Below are the code and all the weights of a small trained network. Each question names an input and a target symbol and asks about switching units off, where a switched-off unit gives its printed mean instead of its output.

import numpy as np


def w(rows, s, z=0):
    codes = np.array(rows[::2]) - 128.0
    scale = np.full(codes.shape[1], s)
    scale[-1] = z or s
    return codes * scale


def f(y):
    return y / 2 * (1 + np.tanh(0.7978845608 * (y + 0.044715 * y**3)))


def softmax(a):
    e = np.exp(a - a.max(-1, keepdims=True))
    return e / e.sum(-1, keepdims=True)


def log_softmax(a):
    a = a - a.max(-1, keepdims=True)
    return a - np.log(np.exp(a).sum(-1, keepdims=True))


def net(x, mask):
    ids = ['ηλξτφψ'.index(c) for c in x.split()]
    T = len(ids)
    res = E[ids] + P[:T]
    u = 0
    for l in range(2):
        q, k, v = (res @ M[l].T for M in (Q, K, V))
        z = softmax(np.where(np.tri(T) > 0, q @ k.T / 3**0.5, -1e9)) @ v
        res = res + np.where(mask[u], z, O[l][:, -1]) @ O[l][:, :-1]
        u += 1
        y = f(res @ A[l][:, :-1].T + A[l][:, -1])
        res = res + np.where(mask[u : u + 8], y, B[l][:, -1]) @ B[l][:, :-1]
        u += 8
    return log_softmax(res[-1] @ U[:, :-1].T + U[:, -1])


Q, K, V, O, A, B = {}, {}, {}, {}, {}, {}
E = w([
[2,119,162,98],'η',
[62,107,167,196],'λ',
[46,119,148,46],'ξ',
[107,229,121,124],'τ',
[149,191,172,105],'φ',
[137,99,204,52],'ψ',
],0.019)
P = w([
[62,192,232,134],'0',
[83,178,215,123],'1',
[104,166,201,110],'2',
[121,157,177,102],'3',
[139,150,157,99],'4',
[157,139,138,95],'5',
[172,131,120,93],'6',
[190,121,102,90],'7',
[204,111,84,89],'8',
[221,100,69,91],'9',
[236,92,55,95],'10',
[255,81,40,92],'11',
],0.0067)
Q[0] = w([
[88,92,114,36],'L0H1',
[107,32,224,140],'L0H1',
[28,2,68,231],'L0H1',
],0.017)
K[0] = w([
[113,191,106,10],'L0H1',
[46,155,230,135],'L0H1',
[8,128,160,194],'L0H1',
],0.018)
V[0] = w([
[20,249,11,149],'L0H1',
[27,125,38,37],'L0H1',
[25,3,190,197],'L0H1',
],0.0062)
O[0] = w([
[167,64,37,244,2],'L0H1',
[27,139,3,143,153],'L0H1',
[138,81,8,55,38],'L0H1',
],0.0067,0.0025)
A[0] = w([
[192,150,178,218,100],'L0N1',
[192,111,63,21,59],'L0N2',
[167,32,166,122,73],'L0N3',
[89,154,26,242,52],'L0N4',
[147,27,83,93,54],'L0N5',
[74,29,168,248,254],'L0N6',
[123,70,1,152,185],'L0N7',
[215,140,86,49,85],'L0N8',
],0.01,0.0047)
B[0] = w([
[149,160,4,123,245],'L0N1',
[234,113,30,61,172],'L0N2',
[167,108,143,94,138],'L0N3',
[53,119,204,231,197],'L0N4',
[154,97,150,164,159],'L0N5',
[97,155,28,27,178],'L0N6',
[197,136,46,24,253],'L0N7',
[196,125,57,131,162],'L0N8',
],0.015,0.0052)
Q[1] = w([
[108,5,71,172],'L1H1',
[102,79,220,2],'L1H1',
[251,111,159,202],'L1H1',
],0.021)
K[1] = w([
[34,253,58,86],'L1H1',
[20,60,197,12],'L1H1',
[227,241,221,106],'L1H1',
],0.019)
V[1] = w([
[107,144,105,119],'L1H1',
[240,82,22,53],'L1H1',
[77,1,143,112],'L1H1',
],0.0092)
O[1] = w([
[171,69,191,122,152],'L1H1',
[67,141,179,129,251],'L1H1',
[242,156,254,106,90],'L1H1',
],0.008,0.02)
A[1] = w([
[176,240,163,153,66],'L1N1',
[253,57,23,94,142],'L1N2',
[165,122,42,73,87],'L1N3',
[171,127,139,222,104],'L1N4',
[101,234,222,185,103],'L1N5',
[168,102,120,223,103],'L1N6',
[220,111,47,43,3],'L1N7',
[52,186,210,179,55],'L1N8',
],0.013,0.0068)
B[1] = w([
[126,40,175,204,166],'L1N1',
[45,190,174,101,215],'L1N2',
[223,146,205,133,254],'L1N3',
[115,48,170,156,133],'L1N4',
[29,151,146,207,201],'L1N5',
[59,78,9,79,138],'L1N6',
[165,65,91,207,240],'L1N7',
[234,91,111,107,183],'L1N8',
],0.015)
U = w([
[9,150,144,68,254],'η',
[184,31,55,140,196],'λ',
[183,117,87,167,2],'ξ',
[110,85,32,155,88],'τ',
[106,253,51,169,225],'φ',
[61,136,107,176,30],'ψ',
],0.0052,0.0035)

Each question gives the input, a string of symbols that net reads in full, and the target symbol t.
The units are the heads (3 rows each of Q, K, V and O) and the neurons (one row each of A and B). Each row of codes is followed by its name. A weight is (code - 128) times the scale printed after its matrix; where a second scale follows, it is the last column's (O, A, B and U).
mask holds one flag per unit, layer by layer, with each layer's heads first. A switched-off unit (its flag False) gives its mean, the last column of its rows in O or B, instead of its output. The means were averaged over made-up inputs and are rounded, as every weight is.
A unit's drop is (log p(t) with every unit on - log p(t) with that unit switched off) / (log p(t) with every unit on - log p(t) with every unit switched off).
The circuit of an input: a set's keep is (log p(t) with only the set's units on - log p(t) with every unit switched off) / (log p(t) with every unit on - log p(t) with every unit switched off). Starting from the 12 units with the biggest drops (on a tie, the unit counted first), units are removed one at a time, each time the one whose removal leaves the highest keep (on an exact tie, the one counted first), for as long as the keep stays at least 0.8.
units of the circuit, in order: the units of the circuit, biggest drop first
most important unit: the unit with the biggest drop
k most important neurons: the k neurons with the biggest drops, biggest first
top k neurons in layer l: the k neurons of layer l with the biggest drops, biggest first
drop of u: that unit's drop, to one decimal
input η φ λ τ ξ ψ ψ η ξ, target λ: units of the circuit, in order -> (L1N7 L1H1)
input τ φ φ ψ τ η φ ψ φ τ τ ξ, target η: 4 most important neurons -> (L0N7 L1N7 L0N4 L1N3)
input τ η φ τ λ η λ, target λ: most important unit -> L0N6
input λ τ φ τ φ ψ ψ ψ η τ ξ, target η: units of the circuit, in order -> (L0N7 L1H1 L0H1)
input λ ξ η λ, target λ: units of the circuit, in order -> (L0N4 L0H1 L1H1)
input φ φ φ ψ λ φ φ τ ψ λ λ η, target η: 2 most important neurons -> (L1N7 L0N6)
input φ η τ ξ η λ φ λ ψ τ ξ η, target ξ: 2 most important neurons -> (L1N7 L0N7)
input ψ ψ τ η η ξ ξ, target λ: units of the circuit, in order -> (L0N4 L0H1 L1H1)
input ψ τ ξ ψ φ λ ξ ξ η τ φ η, target λ: 4 most important neurons -> (L0N7 L1N7 L0N6 L1N5)
input ψ φ φ φ ξ ξ η τ, target τ: units of the circuit, in order -> (L0N4 L0H1 L1N6 L1H1)
input τ φ φ τ φ η ψ, target η: units of the circuit, in order -> (L1N7 L0N1)
input ξ η λ η φ φ τ ψ, target η: 3 most important neurons -> (L1N7 L1N8 L1N3)
input φ ψ ψ ψ ψ ξ φ η ψ φ η η, target ξ: top 3 neurons in layer 0 -> (L0N7 L0N2 L0N5)
input φ ξ ξ τ φ ξ φ ξ, target ξ: 3 most important neurons -> (L1N7 L1N2 L1N3)
input λ φ η η ξ λ ξ τ φ ψ λ, target ξ: top 3 neurons in layer 0 -> (L0N6 L0N7 L0N4)
input λ τ ψ η ψ ψ ψ η λ ψ, target ξ: top neuron in layer 0 -> (L0N2)
input ξ λ ψ φ λ φ φ ψ λ, target ξ: 4 most important neurons -> (L1N7 L1N2 L1N3 L0N7)
input φ τ ψ τ η ψ η, target λ: top 3 neurons in layer 0 -> (L0N7 L0N6 L0N2)
input η φ φ ξ η τ τ τ φ ψ ψ τ, target ψ: drop of L1H1 -> 0.3
input φ ψ φ φ τ η τ, target τ: drop of L0N4 -> 0.9
input φ ψ τ ψ τ ξ ψ, target ξ: drop of L1H1 -> 0.3
